Below is a small trained network, with its code and all its weights. Each question gives an input and a class and asks what happens when units are switched off, that is, made to give their printed mean instead of their output.

import numpy as np


def w(rows, s, z=0):
    codes = np.array(rows[::2]) - 128.0
    scale = np.full(codes.shape[1], s)
    scale[-1] = z or s
    return codes * scale


def norm(h):
    return h / np.sqrt((h * h).mean(-1, keepdims=True) + 1e-5)


def f(y):
    return y / 2 * (1 + np.tanh(0.7978845608 * (y + 0.044715 * y**3)))


def log_softmax(a):
    a = a - a.max(-1, keepdims=True)
    return a - np.log(np.exp(a).sum(-1, keepdims=True))


def net(x, mask):
    res = np.array(x, float).reshape(1, 6) / 4 @ E
    u = 0
    for l in range(2):
        y = f(norm(res) @ A[l][:, :-1].T + A[l][:, -1])
        res = res + np.where(mask[u : u + 10], y, B[l][:, -1]) @ B[l][:, :-1]
        u += 10
    return log_softmax(norm(res)[-1] @ U[:, :-1].T + U[:, -1])


A, B = {}, {}
E = w([
[136,44,103,7,67,133,139,3,136,110,185],'x0',
[148,135,125,122,127,118,154,124,91,115,112],'x1',
[194,206,164,230,67,199,211,25,156,163,82],'x2',
[145,119,203,102,112,72,160,128,89,63,121],'x3',
[158,155,117,129,118,106,139,118,71,119,119],'x4',
[79,219,80,49,210,23,212,103,195,86,188],'x5',
],0.0059)
A[0] = w([
[109,162,98,113,122,100,146,80,160,122,176,26],'L0N1',
[136,19,111,163,2,146,107,149,125,158,45,34],'L0N2',
[166,220,163,146,106,174,173,82,135,124,146,4],'L0N3',
[149,122,160,182,89,107,185,71,172,157,93,14],'L0N4',
[147,176,99,49,149,119,177,165,130,105,141,6],'L0N5',
[160,165,119,168,193,152,144,158,125,92,130,38],'L0N6',
[101,140,140,138,127,101,149,129,122,165,51,159],'L0N7',
[190,143,155,165,118,150,166,77,201,151,126,19],'L0N8',
[94,92,103,64,150,113,105,178,87,124,144,134],'L0N9',
[136,65,83,100,62,97,104,48,132,117,164,24],'L0N10',
],0.0073,0.0015)
B[0] = w([
[143,141,152,151,221,159,166,81,101,138,154,172],'L0N1',
[130,193,143,111,140,160,126,135,75,132,186,253],'L0N2',
[114,126,104,62,57,77,71,184,209,139,148,201],'L0N3',
[117,129,79,67,110,79,83,209,115,112,161,187],'L0N4',
[123,172,130,115,133,177,117,124,137,136,146,182],'L0N5',
[163,158,180,200,135,106,83,81,164,146,137,171],'L0N6',
[60,15,134,164,187,77,132,77,121,174,186,154],'L0N7',
[162,124,108,43,108,125,112,184,157,2,88,192],'L0N8',
[190,176,77,111,74,141,58,173,180,103,67,225],'L0N9',
[160,65,123,176,153,138,199,121,138,177,59,204],'L0N10',
],0.0079,0.0055)
A[1] = w([
[126,159,193,239,178,58,125,162,174,161,105,112],'L1N1',
[216,56,108,50,121,146,191,116,94,206,118,55],'L1N2',
[135,28,99,80,76,146,159,23,140,112,164,121],'L1N3',
[98,116,173,225,187,57,139,175,149,163,58,4],'L1N4',
[103,79,1,113,137,100,115,251,147,155,46,204],'L1N5',
[149,146,77,124,74,113,77,135,131,39,80,105],'L1N6',
[96,197,130,189,74,89,85,245,126,156,72,122],'L1N7',
[59,212,115,119,204,77,176,84,161,127,168,91],'L1N8',
[69,191,64,136,209,81,189,56,148,90,157,110],'L1N9',
[175,118,181,131,106,191,79,164,38,162,121,160],'L1N10',
],0.0066,0.0025)
B[1] = w([
[162,77,162,136,156,140,155,51,102,168,91,210],'L1N1',
[91,138,148,255,183,120,161,82,147,126,90,179],'L1N2',
[110,80,149,189,171,91,148,68,99,194,91,174],'L1N3',
[166,52,147,207,192,149,99,67,134,194,61,172],'L1N4',
[178,103,115,99,25,76,203,102,120,121,104,248],'L1N5',
[189,72,7,140,86,127,151,136,234,159,139,193],'L1N6',
[98,68,101,112,110,109,233,62,150,108,94,254],'L1N7',
[106,176,161,144,135,213,51,179,61,141,182,202],'L1N8',
[79,147,147,160,89,169,64,180,85,104,142,198],'L1N9',
[80,235,153,63,208,114,80,165,139,83,225,225],'L1N10',
],0.0073,0.0072)
U = w([
[206,125,52,8,30,11,141,197,236,73,66,231],'0',
[64,238,218,92,168,161,34,208,55,81,193,138],'1',
[152,55,169,197,215,56,221,20,120,186,2,7],'2',
],0.0058,0.0017)

Each question gives the input, the list of numbers given to net, and the class t.
The units are the neurons (one row each of A and B). Each row of codes is followed by its name. A weight is (code - 128) times the scale printed after its matrix; where a second scale follows, it is the last column's (A, B and U).
mask holds one flag per neuron, layer by layer. A switched-off neuron (its flag False) gives its mean, the last column of its row in B, instead of its output. The means were averaged over made-up inputs and are rounded, as every weight is.
A unit's drop is (log p(t) with every unit on - log p(t) with that unit switched off) / (log p(t) with every unit on - log p(t) with every unit switched off).
The circuit of an input: a set's keep is (log p(t) with only the set's units on - log p(t) with every unit switched off) / (log p(t) with every unit on - log p(t) with every unit switched off). Starting from the 12 units with the biggest drops (on a tie, the unit counted first), units are removed one at a time, each time the one whose removal leaves the highest keep (on an exact tie, the one counted first), for as long as the keep stays at least 0.8.
units of the circuit, in order: the units of the circuit, biggest drop first
unit that matters most: the unit with the biggest drop
top k neurons: the k neurons with the biggest drops, biggest first
top k neurons in layer l: the k neurons of layer l with the biggest drops, biggest first
drop of u: that unit's drop, to one decimal
input [-2,7,-1,8,6,2], class 1: units of the circuit, in order -> (L0N10; L1N5)
input [0,-1,3,-6,-5,-3], class 0: unit that matters most -> L0N8
input [6,8,4,2,-2,-7], class 1: units of the circuit, in order -> (L0N2; L1N10)
input [7,-7,-4,1,-4,-6], class 2: top 4 neurons -> (L0N10; L1N3; L1N2; L1N8)
input [8,-3,-6,8,-8,-5], class 2: units of the circuit, in order -> (L0N10; L1N3)
input [-2,1,6,-3,4,-7], class 1: top 3 neurons in layer 0 -> (L0N2; L0N9; L0N7)
input [-1,-1,1,-7,-8,-2], class 1: top 2 neurons -> (L0N9; L0N3)
input [7,6,-5,-1,-6,-3], class 2: units of the circuit, in order -> (L0N10; L1N2)
input [-7,0,7,1,5,2], class 0: top 2 neurons -> (L0N3; L0N8)
input [-6,-8,6,3,-3,4], class 0: top 3 neurons in layer 0 -> (L0N3; L0N8; L0N4)
input [-3,0,4,-6,-8,6], class 1: top 2 neurons in layer 0 -> (L0N9; L0N1)
input [3,3,6,4,4,7], class 1: top 3 neurons -> (L0N1; L0N9; L1N8)
input [-6,-1,7,-7,2,-4], class 0: top 3 neurons -> (L0N8; L0N3; L0N4)
input [-2,-6,2,6,0,-4], class 1: unit that matters most -> L0N2
input [-6,1,4,-2,-2,-8], class 1: top 2 neurons -> (L0N2; L1N10)
input [-6,-7,8,-3,-8,-6], class 0: top 2 neurons in layer 0 -> (L0N8; L0N4)
input [4,-6,2,-2,7,-1], class 2: top 2 neurons in layer 0 -> (L0N10; L0N9)
input [-8,6,-7,-5,-4,2], class 2: top 2 neurons in layer 1 -> (L1N4; L1N1)
input [-6,-2,-5,-6,-4,-3], class 2: drop of L0N10 -> -0.1
input [3,-7,0,-3,-7,-5], class 1: units of the circuit, in order -> (L0N2)
input [4,7,1,-3,1,-2], class 2: drop of L0N10 -> 2.1
input [-1,-7,8,-8,-6,-5], class 0: drop of L0N8 -> 0.3
